Here is a tiny trained network, its code and every weight. The questions are about switching its units off for an input and a class, where a switched-off unit gives its printed mean instead of its output.

import numpy as np


def w(rows, s, z=0):
    codes = np.array(rows[::2]) - 128.0
    scale = np.full(codes.shape[1], s)
    scale[-1] = z or s
    return codes * scale


def f(y):
    return np.maximum(y, 0)


def log_softmax(a):
    a = a - a.max(-1, keepdims=True)
    return a - np.log(np.exp(a).sum(-1, keepdims=True))


def net(x, mask):
    res = np.array(x, float).reshape(1, 3) / 4 @ E
    y = f(res @ A[0][:, :-1].T + A[0][:, -1])
    res = res + np.where(mask, y, B[0][:, -1]) @ B[0][:, :-1]
    return log_softmax(res[-1] @ U[:, :-1].T + U[:, -1])


A, B = {}, {}
E = w([
[88,18,128,22,94],'x0',
[248,125,39,90,145],'x1',
[234,80,180,193,74],'x2',
],0.011)
A[0] = w([
[112,191,97,67,149,50],'N0',
[108,75,124,79,107,54],'N1',
[55,155,238,138,100,62],'N2',
[172,87,148,189,82,36],'N3',
[72,206,95,111,120,69],'N4',
[171,101,180,141,123,252],'N5',
[62,159,97,96,247,30],'N6',
[187,140,93,103,123,101],'N7',
[169,114,160,180,83,64],'N8',
[121,212,83,178,143,46],'N9',
[169,163,69,74,148,62],'N10',
[49,118,222,167,119,99],'N11',
[143,187,125,184,168,66],'N12',
[153,200,118,169,145,56],'N13',
[112,39,151,77,100,197],'N14',
[89,95,182,181,137,46],'N15',
[195,122,101,113,140,74],'N16',
[126,178,113,63,154,202],'N17',
[132,220,123,193,166,82],'N18',
[116,184,128,111,189,167],'N19',
[141,193,133,206,169,243],'N20',
[115,56,119,72,108,63],'N21',
[133,52,91,83,117,78],'N22',
[169,148,28,92,114,100],'N23',
[103,42,157,39,127,96],'N24',
[160,86,185,130,44,88],'N25',
[194,106,107,110,172,71],'N26',
[231,131,164,142,91,127],'N27',
[174,75,179,181,107,41],'N28',
[69,117,72,83,137,180],'N29',
],0.016,0.014)
B[0] = w([
[40,200,118,133,60,157],'N0',
[51,220,203,66,214,162],'N1',
[201,241,35,226,165,189],'N2',
[25,248,128,121,65,168],'N3',
[72,186,121,126,38,164],'N4',
[121,42,64,24,67,227],'N5',
[7,237,141,115,66,178],'N6',
[214,214,41,199,172,168],'N7',
[61,229,162,110,83,169],'N8',
[111,213,171,52,160,171],'N9',
[145,234,72,215,130,166],'N10',
[224,187,43,212,169,200],'N11',
[100,196,142,60,186,173],'N12',
[102,204,233,54,203,169],'N13',
[185,103,118,39,166,228],'N14',
[149,251,73,176,138,154],'N15',
[138,239,74,167,129,163],'N16',
[123,83,98,91,72,196],'N17',
[142,155,225,50,187,195],'N18',
[147,58,88,126,66,183],'N19',
[197,37,129,25,157,249],'N20',
[85,196,152,69,193,175],'N21',
[127,180,172,70,182,173],'N22',
[188,221,40,169,165,184],'N23',
[139,159,170,63,177,206],'N24',
[55,174,134,93,79,182],'N25',
[168,250,68,186,156,161],'N26',
[80,152,89,95,86,210],'N27',
[32,237,131,121,84,172],'N28',
[119,83,88,100,61,204],'N29',
],0.013,0.021)
U = w([
[118,152,202,60,245,70],'0',
[174,183,81,179,168,120],'1',
[41,162,140,108,54,35],'2',
[173,64,98,65,120,233],'3',
[176,70,219,255,236,7],'4',
[106,32,222,206,167,7],'5',
[144,31,241,220,197,7],'6',
[138,26,224,190,210,7],'7',
],0.021,0.016)

Each question gives the input, the list of numbers given to net, and the class t.
The units are the neurons (one row each of A and B). Each row of codes is followed by its name. A weight is (code - 128) times the scale printed after its matrix; where a second scale follows, it is the last column's (A, B and U).
mask holds one flag per neuron, in row order. A switched-off neuron (its flag False) gives its mean, the last column of its row in B, instead of its output. The means were averaged over made-up inputs and are rounded, as every weight is.
A unit's drop is (log p(t) with every unit on - log p(t) with that unit switched off) / (log p(t) with every unit on - log p(t) with every unit switched off).
The circuit of an input: a set's keep is (log p(t) with only the set's units on - log p(t) with every unit switched off) / (log p(t) with every unit on - log p(t) with every unit switched off). Starting from the 12 units with the biggest drops (on a tie, the unit counted first), units are removed one at a time, each time the one whose removal leaves the highest keep (on an exact tie, the one counted first), for as long as the keep stays at least 0.8.
units of the circuit, in order: the units of the circuit, biggest drop first
k most important neurons: the k neurons with the biggest drops, biggest first
drop of u: that unit's drop, to one decimal
input [8,-8,4], class 0: 2 most important neurons => N24, N1
input [5,6,4], class 1: units of the circuit, in order => N7
input [-5,1,5], class 0: 4 most important neurons => N20, N18, N13, N29
input [-4,-5,-6], class 2: 2 most important neurons => N6, N4
input [-7,1,7], class 0: 2 most important neurons => N20, N18
input [7,2,-8], class 2: 2 most important neurons => N29, N6
input [-5,5,1], class 0: 4 most important neurons => N13, N18, N11, N20
input [-6,6,2], class 0: 3 most important neurons => N13, N18, N20
input [3,1,0], class 3: 2 most important neurons => N18, N13
input [-2,-4,-1], class 1: 2 most important neurons => N2, N11
input [6,-6,5], class 0: 2 most important neurons => N24, N14
input [6,7,-1], class 1: 2 most important neurons => N23, N10
input [-7,-8,-1], class 1: 3 most important neurons => N2, N11, N15
input [0,-7,-6], class 1: units of the circuit, in order => N2
input [-2,-1,3], class 3: drop of N6 => 0.1
input [-2,-3,-2], class 3: drop of N28 => 0.0
input [5,-1,-6], class 2: drop of N6 => 1.5
